Here is a tiny trained network, its code and every weight. The questions are about switching its units off for an input and a class, where a switched-off unit gives its printed mean instead of its output.

import numpy as np


def w(rows, s, z=0):
    codes = np.array(rows[::2]) - 128.0
    scale = np.full(codes.shape[1], s)
    scale[-1] = z or s
    return codes * scale


def norm(h):
    return h / np.sqrt((h * h).mean(-1, keepdims=True) + 1e-5)


def f(y):
    return np.maximum(y, 0)


def log_softmax(a):
    a = a - a.max(-1, keepdims=True)
    return a - np.log(np.exp(a).sum(-1, keepdims=True))


def net(x, mask):
    res = np.array(x, float).reshape(1, 2) / 4 @ E
    u = 0
    for l in range(4):
        y = f(norm(res) @ A[l][:, :-1].T + A[l][:, -1])
        res = res + np.where(mask[u : u + 5], y, B[l][:, -1]) @ B[l][:, :-1]
        u += 5
    return log_softmax(norm(res)[-1] @ U[:, :-1].T + U[:, -1])


A, B = {}, {}
E = w([
[63,149,83,189,174,68,113,125],'x0',
[165,90,111,153,118,152,249,232],'x1',
],0.013)
A[0] = w([
[124,126,209,138,84,129,130,224,171],'L0N0',
[102,88,75,184,103,133,121,116,2],'L0N1',
[103,141,97,187,119,116,208,77,149],'L0N2',
[173,162,92,126,159,113,155,132,87],'L0N3',
[155,60,120,138,77,1,171,164,214],'L0N4',
],0.0079,0.0015)
B[0] = w([
[75,157,141,164,182,80,65,63,242],'L0N0',
[12,141,126,106,133,116,215,158,181],'L0N1',
[89,62,84,65,31,87,118,99,230],'L0N2',
[164,253,192,221,168,146,171,169,164],'L0N3',
[105,140,120,106,183,148,44,39,255],'L0N4',
],0.0064,0.0041)
A[1] = w([
[139,67,90,212,113,117,168,253,250],'L1N0',
[155,46,14,145,158,120,177,140,27],'L1N1',
[158,88,145,119,134,3,147,45,61],'L1N2',
[131,218,55,182,127,99,164,80,127],'L1N3',
[81,153,99,43,182,252,119,56,195],'L1N4',
],0.0062,0.002)
B[1] = w([
[149,120,180,145,205,85,24,114,237],'L1N0',
[208,90,184,135,98,254,124,56,189],'L1N1',
[196,139,189,143,135,151,155,25,192],'L1N2',
[146,152,52,47,84,145,179,123,228],'L1N3',
[98,177,126,131,177,87,164,56,254],'L1N4',
],0.0094,0.0049)
A[2] = w([
[83,170,101,140,152,117,168,122,104],'L2N0',
[105,124,183,84,62,249,143,122,140],'L2N1',
[55,119,97,131,102,117,24,134,115],'L2N2',
[129,114,110,146,149,178,182,187,95],'L2N3',
[178,131,160,65,85,128,158,108,7],'L2N4',
],0.011,0.0017)
B[2] = w([
[90,181,121,98,73,115,142,185,247],'L2N0',
[46,120,2,209,138,137,123,106,206],'L2N1',
[163,2,145,131,77,194,74,131,255],'L2N2',
[92,113,194,85,85,182,68,46,153],'L2N3',
[58,53,101,123,46,81,84,213,207],'L2N4',
],0.0095,0.0053)
A[3] = w([
[130,185,139,119,91,148,44,61,130],'L3N0',
[224,177,232,169,33,183,47,254,149],'L3N1',
[244,54,73,111,189,4,69,52,4],'L3N2',
[123,244,144,84,77,135,174,217,98],'L3N3',
[93,187,215,131,89,107,146,54,60],'L3N4',
],0.0057,0.0019)
B[3] = w([
[217,68,103,182,202,142,231,247,253],'L3N0',
[130,217,218,166,225,93,98,134,150],'L3N1',
[136,125,255,133,129,171,73,153,199],'L3N2',
[112,253,230,129,97,179,177,173,142],'L3N3',
[84,211,136,110,111,143,185,137,196],'L3N4',
],0.0084,0.0057)
U = w([
[191,87,206,167,214,209,82,48,177],'0',
[57,58,2,141,63,133,91,146,171],'1',
[120,237,107,84,116,136,244,162,132],'2',
[233,143,125,115,66,113,125,229,2],'3',
],0.0087,0.0039)

Each question gives the input, the list of numbers given to net, and the class t.
The units are the neurons (one row each of A and B). Each row of codes is followed by its name. A weight is (code - 128) times the scale printed after its matrix; where a second scale follows, it is the last column's (A, B and U).
mask holds one flag per neuron, layer by layer. A switched-off neuron (its flag False) gives its mean, the last column of its row in B, instead of its output. The means were averaged over made-up inputs and are rounded, as every weight is.
A unit's drop is (log p(t) with every unit on - log p(t) with that unit switched off) / (log p(t) with every unit on - log p(t) with every unit switched off).
The circuit of an input: a set's keep is (log p(t) with only the set's units on - log p(t) with every unit switched off) / (log p(t) with every unit on - log p(t) with every unit switched off). Starting from the 12 units with the biggest drops (on a tie, the unit counted first), units are removed one at a time, each time the one whose removal leaves the highest keep (on an exact tie, the one counted first), for as long as the keep stays at least 0.8.
units of the circuit, in order: the units of the circuit, biggest drop first
unit that matters most: the unit with the biggest drop
top k neurons: the k neurons with the biggest drops, biggest first
top k neurons in layer l: the k neurons of layer l with the biggest drops, biggest first
drop of u: that unit's drop, to one decimal
input [-7,5], class 1: units of the circuit, in order => [L2N1]
input [-3,3], class 2: top 3 neurons => [L0N0 L0N4 L1N1]
input [-3,-2], class 2: units of the circuit, in order => [L2N2 L1N0]
input [8,8], class 0: top 3 neurons => [L1N1 L1N0 L2N4]
input [0,-3], class 2: top 4 neurons => [L1N0 L1N4 L3N4 L0N2]
input [-4,-3], class 1: units of the circuit, in order => [L2N4 L2N1]
input [7,7], class 0: units of the circuit, in order => [L1N1 L1N0]
input [-8,-7], class 1: units of the circuit, in order => [L2N4 L2N1]
input [-5,5], class 0: top 2 neurons => [L1N0 L1N3]
input [-6,7], class 0: top 2 neurons => [L1N0 L1N3]
input [5,6], class 0: top 2 neurons in layer 1 => [L1N1 L1N0]
input [-1,3], class 2: top 2 neurons in layer 0 => [L0N0 L0N4]
input [-7,6], class 1: top 3 neurons => [L2N1 L2N4 L0N4]
input [-8,7], class 1: unit that matters most => L2N1
input [2,-3], class 2: top 2 neurons => [L1N0 L0N2]
input [-7,8], class 0: top 2 neurons in layer 1 => [L1N0 L1N3]
input [3,-2], class 2: drop of L1N3 => 0.1
input [3,5], class 0: drop of L1N0 => 0.6
input [2,8], class 0: drop of L1N0 => 0.1
input [-8,6], class 1: units of the circuit, in order => [L2N1]
input [-1,8], class 0: drop of L1N0 => 0.2
